Below is a small trained network, with its code and all its weights. Each question gives an input and a class and asks what happens when units are switched off, that is, made to give their printed mean instead of their output.

import numpy as np


def w(rows, s, z=0):
    codes = np.array(rows[::2]) - 128.0
    scale = np.full(codes.shape[1], s)
    scale[-1] = z or s
    return codes * scale


def norm(h):
    return h / np.sqrt((h * h).mean(-1, keepdims=True) + 1e-5)


def f(y):
    return np.maximum(y, 0)


def log_softmax(a):
    a = a - a.max(-1, keepdims=True)
    return a - np.log(np.exp(a).sum(-1, keepdims=True))


def net(x, mask):
    res = np.array(x, float).reshape(1, 5) / 4 @ E
    u = 0
    for l in range(2):
        y = f(norm(res) @ A[l][:, :-1].T + A[l][:, -1])
        res = res + np.where(mask[u : u + 9], y, B[l][:, -1]) @ B[l][:, :-1]
        u += 9
    return log_softmax(norm(res)[-1] @ U[:, :-1].T + U[:, -1])


A, B = {}, {}
E = w([
[114,138,240,243,169,154,71,79,45,160,118],'x0',
[116,120,161,117,128,107,129,145,125,133,131],'x1',
[118,119,148,130,119,108,123,128,123,112,146],'x2',
[172,205,159,207,129,215,140,254,156,21,162],'x3',
[52,123,113,165,41,103,73,142,74,217,78],'x4',
],0.0073)
A[0] = w([
[113,53,64,17,93,59,185,54,142,136,114,253],'L0N1',
[171,186,132,154,45,126,184,187,146,112,128,117],'L0N2',
[32,133,103,141,120,124,90,135,43,189,128,5],'L0N3',
[60,130,83,161,15,107,44,203,108,149,29,202],'L0N4',
[101,26,104,123,81,92,126,183,112,110,116,80],'L0N5',
[176,185,200,222,152,161,116,146,131,134,122,65],'L0N6',
[154,106,218,143,130,200,5,107,134,99,102,39],'L0N7',
[142,80,172,145,202,108,84,1,107,168,114,170],'L0N8',
[78,134,89,81,30,139,208,181,194,82,107,130],'L0N9',
],0.0067,0.0029)
B[0] = w([
[156,196,235,192,91,169,173,117,84,93,59,245],'L0N1',
[110,103,156,112,160,86,84,169,171,170,172,176],'L0N2',
[216,108,124,96,97,76,115,68,144,194,141,166],'L0N3',
[48,158,90,153,54,155,79,185,68,116,168,208],'L0N4',
[74,120,110,131,121,137,137,170,184,87,72,156],'L0N5',
[108,101,106,141,102,51,178,79,87,122,72,178],'L0N6',
[156,187,140,62,112,150,171,107,104,107,121,160],'L0N7',
[68,165,104,126,224,178,64,176,254,113,125,194],'L0N8',
[135,77,92,160,202,133,112,146,89,157,182,204],'L0N9',
],0.0083,0.012)
A[1] = w([
[167,126,164,79,32,128,168,136,199,122,59,186],'L1N1',
[165,178,194,95,108,168,182,116,126,137,128,1],'L1N2',
[194,108,79,112,156,67,146,228,165,128,157,152],'L1N3',
[75,120,56,78,63,122,47,198,89,140,150,4],'L1N4',
[134,101,176,62,127,32,155,153,100,113,130,138],'L1N5',
[164,138,123,156,131,48,226,73,128,66,57,74],'L1N6',
[137,254,144,142,67,120,236,93,32,96,99,119],'L1N7',
[225,92,155,209,186,121,200,104,133,82,140,201],'L1N8',
[68,179,143,188,6,144,69,101,106,192,98,134],'L1N9',
],0.0078,0.003)
B[1] = w([
[131,188,120,209,72,122,132,149,31,134,192,167],'L1N1',
[138,114,139,148,160,95,136,127,179,215,213,162],'L1N2',
[78,101,57,91,105,101,56,32,143,136,136,191],'L1N3',
[98,192,199,242,180,224,162,86,138,177,121,188],'L1N4',
[179,134,78,126,148,170,153,113,185,148,107,140],'L1N5',
[113,170,113,171,194,175,141,113,157,159,206,188],'L1N6',
[185,119,157,159,68,94,178,178,32,74,129,248],'L1N7',
[153,123,172,98,100,105,145,121,139,213,88,222],'L1N8',
[187,10,63,2,135,76,145,124,162,63,133,254],'L1N9',
],0.0099,0.011)
U = w([
[194,216,212,193,146,102,227,128,95,185,165,227],'0',
[120,43,52,18,177,100,72,96,201,166,154,213],'1',
[151,61,100,106,48,91,169,184,22,41,130,115],'2',
[26,148,66,209,128,169,82,184,107,149,221,9],'3',
[86,184,198,121,252,152,103,107,199,139,61,77],'4',
],0.013,0.0011)

Each question gives the input, the list of numbers given to net, and the class t.
The units are the neurons (one row each of A and B). Each row of codes is followed by its name. A weight is (code - 128) times the scale printed after its matrix; where a second scale follows, it is the last column's (A, B and U).
mask holds one flag per neuron, layer by layer. A switched-off neuron (its flag False) gives its mean, the last column of its row in B, instead of its output. The means were averaged over made-up inputs and are rounded, as every weight is.
A unit's drop is (log p(t) with every unit on - log p(t) with that unit switched off) / (log p(t) with every unit on - log p(t) with every unit switched off).
The circuit of an input: a set's keep is (log p(t) with only the set's units on - log p(t) with every unit switched off) / (log p(t) with every unit on - log p(t) with every unit switched off). Starting from the 12 units with the biggest drops (on a tie, the unit counted first), units are removed one at a time, each time the one whose removal leaves the highest keep (on an exact tie, the one counted first), for as long as the keep stays at least 0.8.
units of the circuit, in order: the units of the circuit, biggest drop first
most important unit: the unit with the biggest drop
k most important neurons: the k neurons with the biggest drops, biggest first
k most important neurons of layer l: the k neurons of layer l with the biggest drops, biggest first
drop when u is switched off: that unit's drop, to one decimal
input [0,-5,-5,4,7], class 3: 3 most important neurons -> L0N4, L0N1, L1N4
input [-2,-8,-2,1,5], class 3: 4 most important neurons -> L0N4, L1N4, L0N1, L1N7
input [-1,-5,4,-8,2], class 2: units of the circuit, in order -> L0N1, L1N9
input [-3,8,2,-7,-1], class 0: units of the circuit, in order -> L0N1
input [-6,-4,5,-5,-1], class 0: 2 most important neurons -> L0N1, L0N4
input [-6,5,3,8,0], class 1: 2 most important neurons -> L0N4, L1N3
input [1,7,-7,8,6], class 2: 2 most important neurons of layer 0 -> L0N8, L0N6
input [3,7,-2,-5,1], class 1: units of the circuit, in order -> L0N8, L1N4
input [-7,-3,-7,1,-7], class 1: 2 most important neurons -> L0N9, L1N3
input [-4,3,7,-8,2], class 2: units of the circuit, in order -> L0N1, L1N9
input [7,-8,-5,-6,-1], class 4: 2 most important neurons -> L0N8, L1N9
input [0,4,-1,2,4], class 3: 3 most important neurons -> L0N4, L0N1, L1N4
input [6,-3,0,-1,6], class 1: 2 most important neurons -> L1N9, L0N1
input [7,4,5,-4,5], class 1: most important unit -> L1N9
input [1,0,1,-8,-4], class 4: 2 most important neurons -> L0N8, L1N7
input [4,6,6,0,3], class 1: 4 most important neurons -> L1N9, L0N1, L0N8, L1N7
input [8,6,-6,-1,-1], class 4: 2 most important neurons of layer 0 -> L0N8, L0N1
input [-2,-4,0,-5,-2], class 0: drop when L0N1 is switched off -> 1.8
input [3,-8,6,-8,-8], class 4: drop when L0N8 is switched off -> 1.7
input [-4,6,4,3,8], class 3: most important unit -> L1N4
input [4,-5,0,-6,-4], class 4: drop when L0N8 is switched off -> 1.5
